In the rows, 128 means zero.
Here are made-up nodes, facts about them, and rows of numbers that follow some of those facts. Name the node behind each unnamed row.

Some facts about the nodes:
vufa: uses; grasker: hangs directly under
biki vufa tredrem; bofal vufa brugru; brezibrer vufa tadis
brolu vufa skiskega; dadros vufa sesor; dasek vufa grefen
desun vufa troku; dimen vufa bofal; drudek vufa gibrodas
graflapin vufa kogu; graklil vufa rumik; grefen vufa dadros
gruka vufa koskal; kipas vufa stograr; klevul vufa daros
klisku vufa brezibrer; lotrosis vufa tuklu; mobin vufa drudek
muples vufa rutisek; neskan vufa skugomon; niflodrar vufa desun
nisibro vufa stakal; nogres vufa niflodrar; nustil vufa stapus
plebol vufa pletrol; pletrol vufa brolu; plipokol vufa tresor
poklek vufa lotrosis; ralaplur vufa graflapin; rovaflor vufa nogres
rutisek vufa nustil; sesor vufa nuris; setelar vufa stibrozar
skiki vufa nisibro; stakal vufa staster; staster vufa vugo
stibrozar vufa birini; stograr vufa varuver; stogrin vufa suloplo
suloplo vufa ralaplur; tadis vufa grukle; tresor vufa muples
trogreru vufa rovaflor; troku vufa trupes; trutiku vufa biki
valom vufa skari; varuver vufa gruka; vugo vufa setelar
bipidal grasker rovaflor; bofal grasker drudru; brolu grasker bipil
brugru grasker drudru; dadros grasker rovaflor; daros grasker brezibrer
dasek grasker graflapin; desun grasker sastem; digil grasker koskal
dimen grasker trogreru; domaral grasker petam; drubrok grasker sastem
drudek grasker pugru; fleflidras grasker pugru; gibrodas grasker nogur
gisar grasker drades; gotra grasker gruka; grago grasker nebrul
grefen grasker koskal; grukle grasker nebrul; gubek grasker nogur
kipas grasker trovil; klarun grasker kloklapu; kletras grasker skiskega
klevul grasker drafom; klisku grasker graflapin; kogu grasker sastem
leta grasker venil; lizak grasker pletri; lodriflas grasker drudru
lotrosis grasker pugru; mobin grasker grilir; muples grasker stedrin
muskik grasker trevol; neflom grasker mubrar; neflu grasker trovil
neskan grasker skiskega; nogres grasker graflapin; nuris grasker trovil
paske grasker niflodrar; plebol grasker petrun; pletro grasker trogreru
pletrol grasker plopus; plipokol grasker gruta; ploskim grasker birini
poklek grasker gruta; ralaplur grasker gruta; rasibi grasker drezitril
rumik grasker tritren; rutisek grasker nisibro; sapi grasker graflapin
sesor grasker drafom; setelar grasker fimal; sidubol grasker bretidral
skari grasker skiskega; skiki grasker drezitril; skugomon grasker drafom
stakal grasker trevol; stapus grasker trevol; staskidrim grasker gruta
staster grasker niflodrar; stibrozar grasker trovil; stograr grasker nustil
stogrin grasker trevol; suloplo grasker venil; tadis grasker graflapin
taskin grasker graklil; tetin grasker biki; tredrem grasker birini
tresor grasker trevol; troku grasker trovil; trupes grasker kloklapu
trutiku grasker pletri; valom grasker rovaflor; varuver grasker tritren
vitrifli grasker petrun; vugo grasker petrun; zastel grasker nustil

Known rows:
kipas: [137 119 105 145 124 152 140 147 133 138 135 144 120 118  82 124 126 166
 138 153  82 126 135 124 152 115 162 121  84 123 134  61 152 155 130 132
 130 148  91 137 121 133 129 130 119 129 131 109 170 102]
lodriflas: [128 125 137 133 124 123 123 134 123 132 140 124 137 114 135 128 133 134
 135 128 110 124 129 140 132 126 133 136 124 125 122 124 134 118 124 125
 126 129 128 130 130 125 131 128 132 130 129 130 123 124]
plipokol: [127 108 147 134 112 135 126 124 117 141 155 127 154 122 138 120 149 132
 116 171 112 130 151 136 119 127 145 135 119 122 142  90 117 144 119 120
 126 150 119 132 122 128 122 126 175 122 141 156 136 129]
klevul: [120 117 129 139 133 128 135 132 104 140 134 133 154 146 142 113 136 139
 118 112  91 126 145 138 112 133 137 139 125 115 129 122 133 121 119 130
 133 141 116 121 130 121 112 129 170 133 114 153 155 133]
sesor: [142 122 132 131 124 130 104 175 136 123 130 134 159  94 132 114 148 136
 145 112 127 141 108 136 125 122 126 132  90 124 118 156 142 137 140 119
 113 129 117 125 130 122 122 137 100 157 110 115 155 131]
petrun: [123 137 116 118 141 125 128 126 146 120 102 138 104 154 136 128 113 109
 120 123 161 136 129 117 126 128 116 110 147 136 129 143 124 151 134 130
 129 130 137 124 128 140 122 130 125 127 130 125 134 129]
graklil: [111 135 118 119 140 126 138 121 138 132 101 142 117 173 145 117 122 113
 111 135 149 134 147 117 114 129 124 103 145 131 137 125 122 162 131 128
 134 145 130 118 121 141 108 125 160 128 127 143 153 132]
sapi: [118 128 134 133 117 127 127 122 133 140 140 117 139 117 108 116 141 151
 132 144 112 136 121 114 112 134 140 140 122 125 134 122 133 114 118 128
 130 116 122 133 132 115 135 128 135 136 101 128 117 126]
gisar: [130 122 126 135 123 131 120 131 127 136 144 126 142 116 123 125 133 139
 128 131 118 127 127 134 128 131 144 145 122 122 126 125 128 114 123 129
 127 128 129 131 133 124 134 130 129 125 127 128 124 122]
tredrem: [134 125 118 133 126 138  96 128 110 127 144 120 172 103 124 124 142 133
 123  57 127 143 114 142 115 135 128 157 130 125 123 188 134 103 129 111
 134 115 128 120 158 123 120 145 106 126  87 112 122 154]
graflapin: [102 150 133 111 126 121 145 102 156 126  99 117  96 156 109 114 132 130
 125 150 154 149 119  81  97 135 106 102 149 144 148 133 130 149 123 129
 135 105 127 129 124 124 123 125 136 142  89 125 115 139]
domaral: [133 126 138 133 125 123 131 136 111 130 136 124 136 118 126 134 128 129
 133 126 100 119 125 138 132 134 128 135 117 124 124 122 130 114 126 132
 124 126 121 130 122 117 133 126 131 136 128 133 127 131]
gibrodas: [158 119 139 126 119 130 124 166 144 101 126 125 129  87 123 131 141 134
 148 137 153 123  88 128 134 130 120 146  90 126 116 150 121 114 137 142
 104 109 140 136 117 119 146 130  70 152 143 115 124 113]
leta: [128 127 136 133 123 124 121 134 119 135 140 124 140 112 127 131 130 132
 133 131 104 123 128 141 133 132 135 135 121 125 125 123 132 116 126 127
 124 129 125 130 126 121 133 126 131 133 126 128 123 129]
tresor: [128 128 130 126 124 130 135 113 114 149 147 127 153 123 130 120 141 137
 135 141 136 108 138 122 126 119 146 137 120 115 130 125 114  93 134 129
 134 135 134 121 130 112 133 114 136 112 143 139 117 126]
drubrok: [127 126 135 133 123 123 119 136 119 136 139 124 141 113 129 131 130 131
 134 130 104 124 128 142 134 132 135 136 122 125 123 125 133 115 126 127
 124 129 126 130 126 122 133 125 131 134 127 128 123 128]
bipil: [123 137 117 117 138 128 131 123 144 120 103 136 105 154 133 129 117 111
 119 125 162 135 129 114 126 127 114 108 145 137 133 140 122 153 135 129
 129 130 134 124 128 140 120 130 125 126 130 124 133 131]
varuver: [145 118 122 148 136 135 129 153 125 123 136 131 100 112  92 134 110 147
 146 131 104 136 116 117 153 115 129 132 104 122 120  98 145 131 130 141
 113 126  93 148 132 117 147 136 107 128 132 114 143 110]

Rows to name:
No name comes twice in this set of rows, the named rows included.
[143 116 137 116 121 154 123 114 125 104 126 128 107 136 118 141 130  96
 101 143 188 150 131 111 127 124  98 116 140 144 156 125 105 179 134 118
 119 136 111 137 133 140 118 140 133 111 134 137 134 148] : gruta
[115 130 142 130 115 120 127 118 134 141 141 114 146 114 120 115 146 147
 135 146 108 135 127 119 108 133 137 135 125 126 133 121 133 119 117 122
 134 116 128 131 128 119 131 126 143 138 108 129 112 130] : nogres
[119 138 109 118 144 135 114 129 128 121 102 139 140 155 138 117 129 109
 111  67 159 151 129 120 107 129 107 112 143 135 133 182 132 157 139 110
 137 131 122 111 143 138  98 142 128 132  90 122 156 159] : biki
[137 132 131 120 120 129 127 102 114 134 151 116 146 104 124 135 137 130
 138 119 153 108 121 125 132 121 134 148 130 121 125 151 111  73 134 127
 134 114 147 124 140 113 145 118 102 105 142 123  87 130] : stapus
[121 142 116 115 140 126 121 102 130 114 109 125 118 150 143 137 114 101
 111  74 168 139 123 128 117 135 102 123 172 140 127 182 120 127 129 119
 141 113 150 118 145 143 118 137 115 115 114 121 108 151] : skiskega
[130 148 115 104 147 132 145 109 125 137 110 143 119 154 127 120 126 109
 138 124 196 116 138  85 130  98 113  92 127 125 136 145 111 126 162 123
 136 139 120 113 132 114 122 113 114 106 146 125 136 141] : trevol
[125 124 126 131 129 132 136 128 117 159 144 138 155 133 128 109 142 144
 136 155 121 113 148 116 125 113 154 128 107 110 133 104 123 113 138 128
 131 151 114 121 126 110 124 114 156 119 139 145 148 122] : stogrin
[132 143 100 109 122 153 165 100 136 102  97 138 109 152 114 137 134 131
 113 112 145 110 130 132 131 130 127  98 124 149 144 113 130 162 132 122
 156 129 144 111 112 162 105 125  95 124 132 105 148 128] : trovil
[127 120 135 135 124 133 130 174 136 131 118 136 157 121 115  90 159 157
 141 138 109 145 113 107  98 128 129 125  75 119 134 127 144 151 133 131
 113 131  94 126 117 108 112 133 136 174  89 137 184 130] : dasek

Now the same nodes, written a new way:
Named rows:
pletri: [147 116 129 129 138 133 134 131 105 124 127 137 139 134 139 108 118 122
 117 119 119 127 127 128 127 128 137 126 123 131]
lizak: [118 135 128 131 125 124 124 127 139 129 129 123 123 125 125 137 135 130
 132 132 134 129 128 129 128 129 125 127 131 127]
klarun: [117 135 129 131 124 125 124 127 140 129 128 121 123 125 123 137 135 129
 133 132 133 130 128 128 128 129 125 127 131 127]
sastem: [130 118 126 159 154 152 132 140 101 122 131 147 140 124 143 106 129 121
 123 116 123 114 123 123 132 126 139 137 127 120]
desun: [102 143 116 159 130 127 130 132 134 126 130 119 128 122 133 135 146 129
 135 128 139 118 125 124 132 125 125 136 132 121]
lotrosis: [ 82 126 131 133 110  98 128 125 135 131 138 152 129 131 149 146 118 133
 124 143 142 141 134 121 135 114 126 136 133 135]
tresor: [120 120 132  78 131 127 126 138 148 134 125 125 118 115 123 136 122 136
 136 125 127 138 135 132 128 119 122 129 133 119]
birini: [118 125 138 127 127 144 134 126  85 125 129 127 138 139 132 104 115 116
 136 119 124 139 126 135 128 120 140 137 121 131]
rumik: [108 154 150 153  84 188 138 106  95 115 120 203 105 144  92 143 160 105
 199 153 116 149 119 124 122 156 128 121 131 118]
nogres: [126 157 115 142 130 119 129 124 136 131 125 143 119 132 122 140 125 135
 125 128 141 121 129 125 127 123 113 134 126 130]
klevul: [176 164  91 166 131  66 179 114 133 121 106  81 137 126 154 131 173 136
 127 126 131 111 124 128 111 160 112 113 127 110]
daros: [132 174  94 170 120  78 179 103 100 122 108  60 138 137 144 123 173 127
 165 127 142 133 118 136 116 141 113 135 120 106]
bofal: [118 147 134 135 115 134 132 125 128 125 126 135 121 126 128 144 141 125
 126 136 130 121 131 130 126 135 130 130 135 131]
gibrodas: [ 95 152  98 178 107 142 126 127 112 128 129  55 125 138 137 140 159 123
 134 131 129 137 125 124 130 105 114 150 125 148]
stedrin: [147 116 131 126 137 134 134 130 106 125 127 138 139 133 139 107 116 123
 118 119 118 127 128 128 127 128 137 126 123 130]
sapi: [126 152 125 133 132 131 121 124 136 131 125 150 115 130 114 140 121 134
 128 130 141 124 129 127 128 125 115 134 127 129]
bipidal: [123 135 129 125 121 118 125 124 143 129 128 118 123 128 126 137 134 130
 130 133 134 135 128 130 127 129 126 124 131 130]
koskal: [110 124 154 114 131 122 148 124  85 124 129 141 139 134 141 102 102 122
 132 123 130 140 128 138 127 127 140 136 123 124]

Which node is each row?
No name comes twice in this set of rows, the named rows included.
[171 110 113 136 143 116 139 134 123 125 125 147 143 129 154 113 121 128
 100 119 115 114 130 119 125 135 134 117 125 132] : trogreru
[133 113 148 112 138 114 146 127 100 125 129 158 139 130 146 106 101 127
 116 124 124 129 131 132 125 134 139 127 125 124] : gruka
[ 95 157 139 134 106 139 135 121 112 124 127 118 121 131 124 139 141 120
 142 134 134 131 129 137 126 128 132 139 132 131] : brugru
[122 129  91 175 116 126 119 124 133 130 130  81 127 137 145 146 159 128
 127 134 129 141 127 114 132 107 113 138 126 146] : drudek
[142 129  89 174 122 130 121 135 146 128 128  90 127 128 147 149 159 134
 103 132 119 118 129 111 128 119 111 131 131 148] : mobin
[ 87 128 137 129 116 123 146 131  82 125 135 146 144 140 156 110  99 121
 119 126 125 132 131 130 130 111 139 145 123 140] : tuklu

Now the same nodes, written a new way:
Some nodes and their rows:
skugomon: [143 124  95 157  84 131 113 128 120 142 149 107 139 131]
plopus: [ 95 105  97 133 174 137 156 114 125 109 150  97 112 119]
birini: [ 82 112  95 117 132 127 138 122  98  89 140 135  90 135]
bipil: [ 79 108  74 130 135 124 124 148 102 128 135  90 128 133]
varuver: [ 82 170 139 126 158  87 150 106 156 200 118 226 161  90]
rutisek: [195 162 147  19 112 144 122 142 162 111 175 149 168 175]
sidubol: [160 114 121 159 122 140 145  98 142 123 164 107 124 119]
drubrok: [160 103 105 140  91 140 118 124 143 142 113 140 122 110]
niflodrar: [ 51 165 172 121 212 124  69 114 169 104  97  65 100  98]
staskidrim: [143 109 118 151  81 127 117 161 123 168 167  92 112 129]
nuris: [118  78 145 165 106 133 157  99 139 127 160 104 151 133]
bretidral: [ 96  88  84 114 143 134 131 143 127 128 101 127 113 113]
grefen: [157 141 170 132 135 134 146 165 137 157  60 158 164 108]
klarun: [159 115 121 158 122 141 146  98 141 124 164 109 123 118]
nogres: [135 157 181 140 150  95   5 141 142 138 111  89 140 107]
stogrin: [174 161 151 124 115 104 132 137 116 163  79  81 161 150]
nogur: [ 82 111  73 131 136 125 125 146 103 127 136  91 130 133]
skiki: [139 167 168 119 124 127 121 125 124 118 118 170 125 146]

Which node is each row?
No name comes twice in this set of rows, the named rows included.
[206 167 131  51 113 116 117 135 147 163 128  85 179 186] : tresor
[175 100 109 154 109 108  84 140 102 139 162 114 147 124] : sapi
[ 82 188 135 140 149  87 135 121 131 190 145 177 175 118] : stograr
[178 134 179 135 129 147 146 179 133 146  42 139 165 111] : suloplo
[163  89 167 109 214 120 119 212  92 123  50 139 169  97] : graflapin
[166 140 217 128 110 137 173 205 107 131  95 119 131 111] : ralaplur
[ 67 166 160 120 215 132 102 122 157 108 102  91 117 111] : rovaflor
[197 163 126  45 119 147 103 162 162 149 169 113 196 189] : muples
[103 181 169 144 122 117  30 129 160 139  96  78 129 114] : desun

